Below are the code and all the weights of a small trained network. Each question names an input and a class and asks about switching units off, where a switched-off unit gives its printed mean instead of its output.

import numpy as np


def w(rows, s, z=0):
    codes = np.array(rows[::2]) - 128.0
    scale = np.full(codes.shape[1], s)
    scale[-1] = z or s
    return codes * scale


def f(y):
    return y / 2 * (1 + np.tanh(0.7978845608 * (y + 0.044715 * y**3)))


def log_softmax(a):
    a = a - a.max(-1, keepdims=True)
    return a - np.log(np.exp(a).sum(-1, keepdims=True))


def net(x, mask):
    res = np.array(x, float).reshape(1, 6) / 4 @ E
    y = f(res @ A[0][:, :-1].T + A[0][:, -1])
    res = res + np.where(mask, y, B[0][:, -1]) @ B[0][:, :-1]
    return log_softmax(res[-1] @ U[:, :-1].T + U[:, -1])


A, B = {}, {}
E = w([
[248,114,1,182,130],'x0',
[12,96,113,115,33],'x1',
[125,2,103,123,161],'x2',
[182,88,61,2,9],'x3',
[106,82,177,180,77],'x4',
[206,43,221,148,60],'x5',
],0.0059)
A[0] = w([
[177,148,91,160,149,111],'N0',
[194,3,166,163,115,199],'N1',
[48,155,170,155,101,147],'N2',
[143,23,82,97,106,254],'N3',
[178,156,155,193,135,233],'N4',
[103,75,60,131,144,112],'N5',
[142,92,117,168,118,92],'N6',
[137,174,173,107,134,147],'N7',
[131,55,142,180,85,186],'N8',
[149,121,142,61,117,202],'N9',
[140,158,101,112,68,226],'N10',
[202,170,136,133,137,238],'N11',
[145,151,123,81,123,189],'N12',
[99,139,80,150,200,132],'N13',
[76,199,215,101,64,146],'N14',
],0.013,0.0033)
B[0] = w([
[142,175,144,134,130,166],'N0',
[175,135,35,246,154,248],'N1',
[98,90,182,31,51,184],'N2',
[70,174,107,144,161,243],'N3',
[93,150,160,137,144,186],'N4',
[162,125,120,154,163,168],'N5',
[222,186,109,159,120,148],'N6',
[111,108,93,167,113,152],'N7',
[135,214,88,190,125,199],'N8',
[105,176,101,118,116,173],'N9',
[56,108,132,146,193,186],'N10',
[108,254,192,147,91,188],'N11',
[57,127,194,125,118,158],'N12',
[210,111,58,177,127,172],'N13',
[107,192,185,99,63,199],'N14',
],0.0088,0.011)
U = w([
[172,176,42,239,128,177],'0',
[232,13,138,50,38,4],'1',
[43,51,101,150,254,102],'2',
[16,171,246,92,35,195],'3',
],0.0082,0.0025)

Each question gives the input, the list of numbers given to net, and the class t.
The units are the neurons (one row each of A and B). Each row of codes is followed by its name. A weight is (code - 128) times the scale printed after its matrix; where a second scale follows, it is the last column's (A, B and U).
mask holds one flag per neuron, in row order. A switched-off neuron (its flag False) gives its mean, the last column of its row in B, instead of its output. The means were averaged over made-up inputs and are rounded, as every weight is.
A unit's drop is (log p(t) with every unit on - log p(t) with that unit switched off) / (log p(t) with every unit on - log p(t) with every unit switched off).
The circuit of an input: a set's keep is (log p(t) with only the set's units on - log p(t) with every unit switched off) / (log p(t) with every unit on - log p(t) with every unit switched off). Starting from the 12 units with the biggest drops (on a tie, the unit counted first), units are removed one at a time, each time the one whose removal leaves the highest keep (on an exact tie, the one counted first), for as long as the keep stays at least 0.8.
units of the circuit, in order: the units of the circuit, biggest drop first
most important unit: the unit with the biggest drop
k most important neurons: the k neurons with the biggest drops, biggest first
drop when u is switched off: that unit's drop, to one decimal
input [-2,7,2,-8,-5,-4], class 3: most important unit	N2
input [-5,-6,5,7,-5,3], class 2: units of the circuit, in order	N8, N14
input [2,1,7,4,-3,-7], class 2: 2 most important neurons	N1, N8
input [6,-2,-4,8,-7,-4], class 3: units of the circuit, in order	N1, N12
input [2,8,4,-4,0,-7], class 2: units of the circuit, in order	N1, N14
input [-1,-8,3,4,-7,-4], class 3: 2 most important neurons	N1, N12
input [-8,0,5,8,-6,8], class 0: 2 most important neurons	N1, N2
input [-3,-4,-8,-8,-1,-8], class 3: 3 most important neurons	N2, N1, N14
input [-4,-2,-2,0,2,-8], class 3: drop when N1 is switched off	0.3
input [-1,6,1,5,7,7], class 0: drop when N1 is switched off	0.3
input [0,-8,1,8,0,-5], class 3: drop when N6 is switched off	0.0
input [-4,3,0,-5,-2,-4], class 3: drop when N2 is switched off	0.1
